Each row has a class, written after it, and each block has its own classes.
[  1  41  21  11  18 -15 -27  10 -21 -35 -27 -12 -10  25   0  -4 -55  28
  13 -21  27   6   6 -29 -39  30 -42  15   0 -23   6  15]
Nevek
[ -1  22   3  11  -7  -1  -2   8 -16 -25  -3 -11 -30  12 -15   9 -31  17
 -20  -4   3  14   5 -24 -12   3 -38   2   6  -8  23   8]
Nevek
[  1  -2  12   4  16  -1  -5   6  30  15  10   5  -8  -2 -10  11   4  10
  -2  -5   3 -23   0  10   7  17 -21  -1 -30 -11 -12   5]
kupo
[  2  22  -6  11 -11  10   0  12 -15 -38   2   2 -43  18   4 -20 -10  17
   3 -15  -8 -20   1  -6 -19  13 -14   8  31 -25  34   1]
nini
[-16 -26 -18  -8 -25  25   9 -10 -28  -9  32  10  -2   4  14   0  -9  13
  23   6  45   4 -26   9 -26  38  19   8   8 -48 -11  -4]
Favu
[-11  -6 -11 -16  -9  13   7 -20 -13  -5  23  -3  -8 -14  -2  -3 -12   9
  14   3  22  16 -21  12 -10  19  -7   9 -11 -23 -19  -2]
lovi
[ -7  12   6   5  16  -5  -6   5  18  11  -8   5   9   7  -4  19   4   4
   0  -3   4 -15   9  -7 -16  -1 -28   0 -19  -5  -3   3]
kupo
[ 38  48 -22 -17  15  26 -35  39  17 -17   7   0 -25  16  23  24 -40  58
  25 -51  -3 -56   2   5  -7  86 -24  15  13 -61 -11  12]
nini
[ -2  15 -31 -27  -1 -17 -10 -17 -15   2   7 -18 -36 -19   5  14 -48  13
  39  -9  56  18  -6  25 -20  42 -22   5  -6 -20 -33   4]
Voki
[-17  10  -7   9 -21  20   9  17 -19 -21  -5  -6 -38  41  -3   5  -4  -5
  -9  -3  -2 -16  -6 -29 -12   5 -36   4  19 -14  22   6]
Voki
[ -8   4 -22 -16   6   0  10 -19 -18 -13   0 -10  -8  -9  22   2 -22 -11
  21  -1  39   5 -19  16  -7  22  -3  17 -19 -23 -31  16]
tum
[-16  28 -17  18  -3 -12  17  10 -17 -35 -13  -5 -22  24   0   4 -14   8
   7   2  15 -22   7 -10  -9  -5 -19  -1  15 -11  28  18]
tum
[-19  -1 -50 -22  -4  -7  29 -28 -17 -18 -26 -16 -21 -12  14 -17 -26 -17
  39  -6  69  -3 -21  23 -15  -4 -26  35  -3 -16 -17   7]
tum
[ -2  13 -13 -11  -1  -1  -9 -15  -4 -12  21  -6 -26   8  12  18 -30  22
  11  -1  23   3  -8  16 -20  33 -32  10 -18 -31 -17   2]
Nevek
[ -4 -10  -7   9 -26   4  17   4  -3 -17  15   1   8  -4 -31  -7  -1  12
 -15   0   4   0   2 -20  15 -18  -4 -12  14  14  21  -2]
dabon
[-37 -15  25   3  10   0  -8  19   0  12   6   6  14   6 -10  10 -16   8
 -23   1  40  12  15 -30  37  47 -19 -11 -13 -18 -20  25]
Voki
[  0  33   2  20  -1   3   2  11  -6 -43  -3   1 -28  25  -8   0 -12  21
  -7 -13  10 -17   6  -8 -21   8  -9   1  31  -9  36   6]
nini
[ -8   8  -5  11   0  -1  10   9 -36 -28 -13 -11 -13  29   7  -5  -2  16
   0  -6 -10  -3  -2  -5  -6   8  -4   0  15  -5  31   9]
tum
[-29 -16  -7  -4  18  -8   3  16  -9   8   1  16   5  -4   9  -2 -11   5
 -19   0  39 -12  10  -4  26  36  -8  -6 -12 -24 -13  20]
tum
[-26 -33 -11  -4 -42   7  35  -9 -26  -3  11   2  48   2 -36  -6  27 -11
 -42   7  -7  23  -8 -28  17 -29  -9  -8  30  18  44 -10]
Favu
[ -2  -7  -3   4 -15  22  12   7 -15  -3   3  -1  25  18 -23  15  39   2
 -49  -2 -40   6 -10 -20   7 -16 -17  -8   6  17  35 -16]
lovi
[  22   34   13   11   -2    1   30  -12   71  -13   10  -15  -40  -62
    0   -6  -25   -1  -31   -1  -10   -2   46  -14   10 -114   12  -31
   11   42   61   22]
dabon
[-21   0   5   7 -17   9  21   7 -17 -32   2  -8 -40  40  -3 -13 -14  13
  -7  -9 -22 -21  -5 -20  -9 -25 -38   3  16  11  41  10]
dabon
[-31 -31   6  -3   4   3  11  10   0  17  11  10   8  -7  -9  14  -6   7
 -24   6  31  13   4  -7  33  26 -15 -10 -28  -9  -1  19]
Favu
[ 19   7   0 -20 -25   3   3 -11  -3  -4   4  -7   4 -13 -26   3 -18   2
 -37  -9 -24  18  11 -38  -7 -32 -33  -3  29  20  28 -27]
Nevek
[  7   6  12  -6   3   9 -16   6  21  16  25   8 -15  -5  -9  14  -9  20
   2  10  -3 -21   2   3  -6  12 -20  -9 -22 -14 -13  -8]
lovi
[-14 -22  30  11   7   9 -19  35   8   4  37  19  31  27  -6   0  -3  44
  -4  12  18 -24   3  -6  24  50  19 -14 -20 -22 -33  18]
dabon
[  1 -10 -11  15 -11   2  18   0  -8 -14   0  -7  -5 -17 -42  -6  12  18
 -30   3  21  16   2 -13  12  -6 -16  -9 -12  16  31  -6]
kupo
[  2   9  13   0  -8  -4  -6  12  29   8   3  -4 -34   1 -16  -4 -20  16
  -8  13   6 -16  12   6   0 -11 -29  -4 -11  -5   6  -2]
Favu
[ -6  -2 -10  -1  12 -12  -8  14  12  19  -4  11 -15   1  -9   9   0   4
   0   0  13 -25   4   6  -5  16 -38   2 -27 -10 -15  -1]
kupo
[-10   7  14  16  -8   0   8  18 -24 -28  -5  -6 -27  33 -11 -12 -19  24
 -10  -2   7 -12  -8  -9 -24  -2 -20  -2  11  -5  43  18]
Favu
[-34 -34  13  11  30   3  -4  19  -3  13  12  26  19 -14  -7  -5  -4  -8
 -43  -6  54  -9   4 -25  28  50   9  -8 -18 -24 -21  24]
kupo
[-23  26   2  11   2 -12  15   2 -18 -31   1  -4  -3  30  -1  12 -18  13
  -3   3  14 -12   4 -10 -15  -2  -7  -6  24  -6  22  22]
tum
[ -4 -10  -1  10 -21   1  15  -5 -13 -20   9  -7  13  -9 -29 -16   0   9
 -23   0   6  12   3 -25   4 -29  -6 -12   7  26  36  -3]
dabon
[ -3 -10 -16 -17 -11  -3  24 -16 -31 -11  -5  -4  15 -25 -22 -22  -2   1
 -27   4  17  31  -2 -13  -9 -25   4  -8  14  26  28  -9]
tum
[-22 -39 -13 -20 -10  15  10   7   0  21  23  17  14 -16  -3   3  -3  15
 -26  -4  20   1   5  -8  29  31  -6 -12   0 -21   7  -1]
Favu
[-13  17   9  18  -6  -6   8   9 -12 -44  15  12 -20  39   2  -7 -22  21
   5  -7  12 -21  -7 -13 -21  13 -17   3  20 -29  17  16]
Nevek
[ -2   9  10  11  13 -11 -19   7  21  13  -6   7   4   3 -10  14  -6   3
   3   3   9   6   7   6  -5  10 -21   3 -19 -15 -17   1]
Nevek
[ 17  17   7   0   8 -30 -23   9   6   5  -5 -15 -55 -20 -31   6 -51  30
  -8  -2  46 -15   7  11  -2  12 -55  -2 -20   6  -9  -2]
lovi
[ 12   6   0  24 -10   9  10   8 -34 -27  -3  -7 -52  11  -1  10  -9   1
 -20 -12 -22   9  -8 -23 -19 -16 -31  -3   3   1  53   8]
Nevek
[ 12  16 -11  -5  -5   3   3   9  -5 -15   2 -13 -66   7 -17   4 -29  23
 -11 -21  -8 -28  -5  -8 -12  13 -54   5   1  -4  24  -1]
kupo
[  8   5   1  10  -9  -4  -1  19  43  17 -20  -1 -15  10 -11  12   0  -5
  23   4  -4 -28   7   9  14 -19 -29   9 -11  -9  -8  -4]
Favu
[ -4  37 -29 -12   8 -14  -2 -26  11 -22  -8 -13 -31 -23  -3   2 -45   3
  24  -4  80   0 -12  25 -36  10 -32  19 -20 -21 -30   2]
lovi
[-33 -22  -8  -2  15  10  19  12 -15  12 -18   0   4  -6   6  22  -1 -17
 -40  -7  18  11   8 -25  44  12 -23   0 -12  -2   7  24]
tum
[-10  21   2 -18  12  20   6 -22  23 -26  10   9  10   2   5   5 -26  14
 -11 -13  49  21  -9   3 -30  18   7  13   3 -27 -28   0]
Nevek
[-34 -45   9  17  31  18  -4  19   2  12  28  22  10  10 -18   8  12   3
 -31 -11  42 -21 -18  17  60  96  31  -8 -15 -40 -29  17]
tum
[ -7  23  12  14  14  -1 -17   6  44  -5   3   2   5  16 -10  12  -7  14
  -5  -9  16 -27   6  10  -5  11 -19  -1 -17 -13 -14   5]
dabon
[ -5  10 -30 -13   4  -9   7 -19 -20 -15  -4 -11 -28 -10  21   8 -30  -1
  18  -6  48  -7 -10  14 -18  17 -25  13 -14 -20 -10  10]
tum
[-14  13 -35 -23  10  -5   8 -26 -10 -12  -5 -15 -22 -11  12   8 -34   3
  20  -5  59   5 -12  27 -17  27 -17  17 -15 -19 -24   6]
tum
[-37  -2 -12  14  18   1   4  16  29   0 -23   8  22  -3 -25  -5 -10 -17
 -33  -1  64   0  13 -16  38  15 -15  14  -1 -21 -19  17]
Nevek
[-34 -72 -13  -2 -24  20  18  14 -23  21  20  19  16   5  -4  -2  20   8
  -4  23  30   2  -6 -13  34   9  -7  -2 -18  -3 -16  -5]
dabon
[-13 -17  26  -9  -1  14  11  11   7  19  34  17   5   7 -10   7  16  25
  -8   7 -50   6   0  -5  11   7  -6 -15 -13  -6  -1   9]
kupo
[ -8  39   3   8  13 -23 -23   2  36  -9 -16  -5  13  19 -13   2 -25   9
  15  -7  29 -36  14   3 -29  -7 -32   7  -4  -2 -11   2]
dabon
[-10  11 -39 -19   2  -2  17 -15 -10 -10 -11 -13 -33 -13  16  10 -30   2
  29  -4  42   2  -8  19 -10  10 -25  16 -14 -19 -15  11]
tum
[-12   0  -2   9 -24   4  17  15 -24 -21  -1  -5 -19  34 -10   4  -9   7
 -11  -2  -7 -16 -10 -19  -8  -6 -35   2  16  -6  38  10]
Favu
[-36 -37  19   0  10   0  -1   6   7  15   7   8  16   8 -10  -5  -5   3
 -19  -1  29  -5   1  -8  30  18 -21   0 -23   1 -20  12]
dabon
[-36 -11  -1   4  -5   1  18  -4 -47 -19  13   0  11  27  19  12   1  17
  -2  16  26   9 -14  -5 -10  22 -21   1 -19 -21   8  28]
tum
[-34 -30  -3  -6  17   4   9  16  -7  15  -7  12  15   4  -1   3   3   0
 -30  -4  29  -5   4  -7  42  36 -12   0 -11 -15 -13  14]
tum
[-19 -23   8 -12  10  -9   0  10   9  26   6   9  11 -18   2   9 -13   1
 -33  -5  18   9  12  -3  35  19 -12 -12 -17  -8  -7  16]
Favu
[-14  21   2   9  -6 -11  10   9 -11 -27 -16 -12 -25  27  -8  -5 -22  24
  -8 -12   5  -1   1   1 -16  -6 -26   1  21  -5  37  15]
Favu

Next block, with new classes.
[ -1 -21  41  33  25  20 -27 -33  58 -22  23 -78 -78  27  23 -25  26  52
  24 -65  46 -25 -11  82 -46 -48   9 -17  17  -2   4 -31]
bov
[ 32 -40  -7  19 -44  10  27 -47  21  -1  -4   9 -34  14  10  27   9  28
  28   3  11 -44   7  -3 -41 -27  12 -17   0 -16 -37  28]
Lan
[  62  -13   21   44   26  -89    0   53   16   38   -6  -18    3  -16
  -40    5  -30  -80   31  -40  -55  -42  -78  -33 -108  -60   -5  -28
   95  -40   54  -62]
Muvet
[ 15 -20 -21  13   2  26  26 -21  20  -8  41  -2 -14 -25   4 -23 -46 -12
  -8  25   0   1  57  40 -49  35  14 -13 -23 -47 -30   9]
zal
[  8  11   6  -8  29   8 -17  41 -27  42 -33 -30 -24 -46   4 -45 -25 -31
   8 -12 -16  31 -48 -31 -71 -52  13  -3  17  -3  32 -16]
zofa
[ -6   1  41  11   3  16 -14 -77  18  69  28  -4  -3  -2  97 -10 -39  11
  34 -20  16 -23   3  58 -34 -15  38 -62  48 -37   4  -7]
Lan
[-37  -1  35 -23  -6  23  -3 -13   1  23 -18   2 -23 -39  32 -15 -13   3
  10   9  26  -2 -20 -22   0 -33  20 -33  23  21  10 -15]
bov
[ -6  -2  45  15 -10  -1  26 -20  31  39   6  27 -37 -41  49   6 -37 -13
  36  24   7 -13 -31   7   5 -17  47 -73  54   7  31 -12]
govuv
[ -1 -41 -33   4 -23   7  78  14  14 -34   7  16 -43 -61 -74 -22 -36 -29
   1  52 -12  20   4 -14 -38  41  -7 -46 -23  -9 -19   8]
govuv
[-19  -2 -19  -6  17 -42 -16  13   6  -7  22  14  18  19  21  32  24  18
   9  -9  14 -31  23  -8  45  27  -2 -31 -14  -7 -13  20]
fep
[ 46  -5  29  16  43 -36 -21  29  -6  50   2   8 -55 -37  31  13 -51 -46
  13 -51   7 -21 -42  20 -61 -30  38 -31  49 -16  54 -26]
kozo
[  1 -44 -30  -8 -17 -12  67  38  10 -46  24  14 -52 -53 -97  -3 -19 -40
  -6  29  11  -2   7 -25 -65  44 -14 -45   8 -13 -30 -12]
kozo
[ 47 -46   7  36  -6  49  13 -99  19  47  22  12 -25  49 110  37 -37  44
  49 -22   1 -19  35  92  12  -2  49 -24 -14 -41  -1  60]
fep
[-15  20  62 -24 -20  70  10 -30   0  59 -16  -5 -51 -32  92  -7 -26  17
  37  13  35  12 -12  32  14 -27  74 -36  34  24  18  -1]
zofa
[  2  27   8 -12  39  21 -48  33 -26  44 -40 -13 -34 -55  44 -44 -50 -22
 -23 -22  32  -4 -19 -23 -65 -49  17  23 -35  19  18 -21]
buta
[  8  -9   5  16 -14 -35  15   9  34  15  23  25   8  42  20  42  29   3
  32 -18   8 -23  -6  16  41  12  12 -35   7  -4  -5  16]
kozo
[  2 -50 -29  37 -14 -23  31 -79  24   9  21  27  16  19 -40  20 -15  19
  16   1 -37 -18  -2 -32 -60  -6 -37 -18   7 -46 -39   7]
Lan
[ 15 -31 -22  35 -21 -47  24 -44  35  -9  20  15  14  16 -42  25  -1  17
   2  14 -32 -46  10 -44 -52 -17 -29  -4  28 -32 -29  -9]
zal
[  7  -4  43  16 -11  -2  32 -37  31  67  27  10  -5  -7  46  21 -46 -24
  32   4   0 -30 -42  44 -39  -9  25 -73  85 -18  35 -39]
pamud
[-26   3  38  -6 -15  20  34 -34  24  61   2  20 -39 -55  53   3 -57 -15
  24  14  12   6 -33   9  14  -1  41 -60  36  13  29  -9]
govuv
[ 25  -1  16  -3  -1 -25   8  30  26 -17  16  14 -24  31  52  63  30  19
  31  -2  38 -39  13  55  40  16  52 -31   8   4  19  22]
zofa
[ 21 -33 -12  12 -34  17  35 -48  35 -18 -10  16 -34  13  18  25  -6  30
  16  12  16 -22  12   0 -16 -22  19   2  -7  -1 -15  31]
buta
[ 62  -5  35  23  31 -43 -20  38   6  54  -7  -6 -35 -33  31  17 -51 -55
  26 -43 -12 -29 -49  23 -63 -46  40  -9  60 -27  58 -39]
Muvet
[ -3 -32 -23  16 -25  52  21 -72   8  15  -8 -11  17  42  13 -37  22  35
  13  -3 -23  37  -5 -23 -21 -13 -30  -4 -15 -23 -50  22]
pamud
[ -1   4  -6 -34 -39  58  41  52 -10 -54 -21  14 -86 -55   4  -9   2  18
 -10  25  83  -8  57  36   2  16  60   4 -70  29 -37  29]
gof
[-22   5  20 -13  38  41  -7 -45  34 -37   1 -56 -94 -23  -1 -32  -6  41
   3 -40  55   4   5  40 -51 -23  16  20 -11  29 -20 -25]
buta
[ 17   4  19   9   3  -1 -19 -20  46   6  22  -6   2  70 100  23  45  34
  30 -30  48 -38  32  68  57   1  39 -20  -7  -5  -6  17]
buta
[  9 -57 -24  16 -32  13  44 -53  11 -25 -11  19 -18   6 -32  23  -6   5
  12  20 -27  -2  -3 -36 -28  -9 -11  -5  -7  -7 -15  38]
bov
[-10  -3  39  15  -2  28  40 -51  16  66   9  45 -12 -19  58  20 -68 -12
  30  12  -2  -3 -20  47 -47 -10  46 -46  23 -24  32  10]
gof
[-13 -28 -15 -29 -17   2  42  62  -9 -60  10  18 -85 -73 -67  -5   7 -16
 -11  25  61 -26  29 -19 -45  26   8 -30 -24  25 -45 -18]
kozo
[ 12 -28 -23   6  -1  -4  48   8  21 -22  24  16 -24 -29 -35  -5 -35 -15
  -6  25  11  -7  32  33 -59  34   5 -25  -8 -52 -28   5]
gof
[-25  -1  25  -3 -11 -12  32 -42  15  55  14  18  -6 -34   2  11 -46 -35
  30  12 -20 -11 -38 -11 -62  -1  17 -76  63  -9  18 -11]
Lan
[ 14 -32  -7  -5  -4  27  18  -8  19 -20  33 -17 -41  11   2 -42  -2   3
   1 -13  21  10  43  50 -26  16  12 -23 -10 -34 -31  -4]
Foneb
[ -8 -13  12  36  53  11 -22 -72  37  -3  55 -63 -43   2  33 -21 -30  46
  10 -49  20  -7  14  87 -75 -21  -1   8  23 -49  -5 -33]
zofa
[ 34  -2  17   4  22 -34 -25  51 -16  44 -15  11 -55 -63  24  13 -45 -47
   2 -22  14 -35 -49  -5 -71 -43  28 -17  32  -6  44 -15]
kozo
[-48  -8  17   5  32  67 -19 -65   9  -7  10 -36 -82 -33   4 -58 -12  64
   0 -46  34  52 -10  15 -30 -25  -3  16 -33   6 -30  -9]
kozo
[ 19  -4   2  -7  -6 -32  24  14  19   8  19  38 -16   5  15  66 -15  -4
  17   8  18 -20  -1  21  33  32  39 -10  -7   5  18  27]
Muvet
[ 46   6  34  13  15 -17 -33  47   2  54 -32 -21 -41 -25  23  -6 -16 -39
  26 -34   1 -30 -49   8 -74 -57  29 -30  34  -5  26 -26]
Lan
[-18  -1  43 -15 -11  50  22 -54  14  77   8  46 -53 -55  70  27 -79   5
  29  26  31   3 -18  42 -24 -14  67 -53  17   5  28  12]
Lan
[ 24   3  10   9  37 -65 -37  82 -13  32 -23 -35 -22 -26 -24 -12   5 -51
  12 -48 -10 -51 -47 -50 -70 -54 -10 -33  52   2  24 -55]
fep
[-14   9 -22 -19 -14 -60  22  36  12 -26   3  24   0   5 -32  46  54   3
   5  10  21 -41   2 -20  22  10   0  -2 -12   5 -19  18]
gof
[-15   1  35 -14   8  -4   8 -12  10  43  15  16 -52 -49  45  37 -44 -11
  27   8  30 -45 -13  -1 -16 -19  48 -55  61  12  23 -15]
fep
[ 12 -20  -8  22   6 -68   7   2  37 -10  21  -8  54  66 -25  25  40  -3
  20 -15 -22 -37 -13  -5  18  15 -32 -39  17 -27   0   0]
bov
[ -4  -5 -10 -10 -17 -63  25  64  12 -50   1  10  -4   7 -46  57  56   0
  15  15   7 -37 -19 -26  16   7  -2 -22  22  18  17  -4]
zofa
[-14  17   1  -6  55 -53 -43  48 -19  27  -9 -26   1 -23 -34 -55   4 -36
 -14 -48 -19 -10 -63 -77 -83 -67 -33   2  14 -12  23 -48]
Foneb
[  54   -8   12   33   37  -41  -13   37    2   47   -3  -30    4   -4
   -6  -14  -24  -65    9  -33  -34  -20  -78  -15 -106  -45  -15  -36
   82  -40   53  -53]
pamud
[ -6 -19  32  13  34  -3 -16 -16  46 -48   9 -60 -78  -9 -27  -2  13  29
  13 -30  30 -31 -28  46 -61 -33  -5  -9  21   8   5 -29]
bov
[ 14 -29  -4  28 -32  12  29 -58  47  19   3  -2   3  38  11   7   8  22
  25  -4 -29 -10   1 -24 -28 -20  -3 -13  16 -28 -32  23]
zal
[-33   8 -22 -42 -22  21  25  51 -25 -50 -13  -1 -46 -59 -46 -48  33   8
 -20  32  57  -1  49 -17 -19  11   8   1 -55  18 -63  -5]
gof
[ 26  -9  13  17   4  -7   2 -18  39  26  14  11  35  73  76  27   3  10
  34 -16   8 -19  14  66  43  18  31 -42 -20 -20   8  43]
bov
[-35  11  32 -17 -22   4  21 -17   6  45  -6  -4  -8 -36  22  -4 -18  -9
  27  24  -6   1 -35 -19 -20 -23  21 -48  67   6  17 -20]
zofa
[ 17 -36 -12 -13 -10  -4  42  48  -4 -54  10  12 -81 -58 -52  23 -15 -25
   8  20  27 -31  38   8 -14  39  27 -47   4   6 -16 -10]
fep
[ 15 -24   7  -3 -13 -16  33   4  32  -6   8  25  -7  30  13  55   6  -3
  27   6   6 -14  -4  38  52  34  29 -45  -3   1  25  36]
bov
[ -6 -20  28  13   9  19   6 -37  37 -38  10 -51 -96 -27 -28  -4   4  40
  23 -39  29 -20 -30  45 -73 -30   9 -21  18  -1   0 -21]
Lan
[ 14 -15  51  12 -15  -5  28 -41  25  55  21  28 -30 -23  45  32 -45 -19
  51   3   3 -35 -21  61 -36 -15  53 -79  67 -18  33 -22]
Lan
[ -9  -2   5  -1 -22 -31  29  24  26  -9   0  20   7  25 -25  41  36  -2
  26  -2 -10   0 -28 -41  42  14   7 -18   9  19   3  13]
Muvet
[-46  -4  18  10  53  54 -29 -67  29   1  34 -69 -38  32   9 -84  19  55
   5 -67  13  42 -14  19 -49 -42 -23  14 -24 -22 -26 -21]
Foneb
[  5 -46 -23  -4 -18  42  59   3  14 -22  -3  -5 -20 -25 -47 -38 -34 -31
   6  28 -14  39  20   9 -36  30  -2 -35 -26 -23 -26  17]
bov
[ 11 -40 -28  33 -26   5  39 -69  28  -3 -13  16  15  37 -30   4   0   9
  18  13 -49   9  -8 -43 -37 -14 -27   2  -6 -13 -28  29]
buta
[ 36 -35 -15  18 -27 -25  36 -33  28 -29   2  16 -38  15 -35  46  13   5
  14  19   6 -55   6 -25 -37 -20   1   5  25  10 -16  -1]
buta
[-29   2 -14 -16  10 -11 -12   4  -4   3   6   6  16  32  18  13  39  29
  16 -18   7  10  20   0  70  25   0 -21 -29  14 -13  22]
fep
[ 20   6  18 -14  13 -42 -20  79  -4  16 -38  -9 -55 -41 -39 -23  -4 -34
  -1 -24  -7 -14 -73 -49 -64 -65  10 -18  24  12  41 -25]
Foneb
[ 32   9  27  13  54 -30 -59  41 -10  45 -19 -35 -27 -22  64 -14 -25 -27
  19 -66  11 -51 -19  14 -55 -51  23 -25  31 -17  23 -33]
fep
[-26  18  36  11   1  -2  -2 -35  33  63  14  -4  18   5  67 -15  -6   4
  29 -12   7 -16 -22  14 -23 -37  22 -40  53 -37   0 -10]
gof
[  56    5   15   38   24 -112   -3   56   27   27    7  -34    6  -18
  -55   20   -9  -72   19  -24  -49  -88  -73  -34 -114  -57  -17  -29
   88  -35   50  -63]
zal
[   6  -12   31    3   28  -42   13   -3   69  -60   27  -28 -104  -43
  -35   44  -15   24   11  -20   42  -65  -15   53  -88  -29   26  -14
   61    6   19  -45]
zal
[  9 -26  -8   7 -11  22  24  34  15 -48   5  -6 -64 -41  -6 -38   6   5
   1  16  44  -7  40  16  -5  17  19 -33 -33   1 -38  -9]
govuv
[ 48 -22  18  20  31 -38  -9  42  -5  40 -26 -11 -23 -33 -15   3 -50 -72
  12 -28 -32 -25 -56   7 -87 -40   4 -25  37 -16  57 -35]
bov
[-26   2  47 -12 -16  25   3 -12  26  36 -19  -7 -13 -16  43 -13  -7 -10
  30   3   8  -4 -28  -9   6 -31  27 -49  42  15   5 -13]
bov
[-10   0  -9  -7  -2   2  10   1   3   6  17   8   8  23  24  21  19  12
  14  15   5  11  11   6  30  27  15 -19 -10  -4  -2  29]
zofa
[  4 -43 -25  12 -45  14  33 -62   7  -7 -17  -2  -7  15 -42  -5  26  31
  19   0 -29  11 -10 -49 -27 -18 -26  -8   0 -17 -42  25]
Lan
[-39   2  27  -3   7 -12  -1 -10  20  67   2  -6 -10 -35  28   4 -36 -23
  27 -12 -12 -20 -40 -26 -26 -24   5 -60  62  -6  10 -26]
fep
[-69  28  19 -23   8  57   0 -48  -7  77  -2  -7  30 -21  47 -63 -28   3
   0  10   2  48 -34 -42 -25 -17 -11 -35  13   6 -18 -21]
pamud
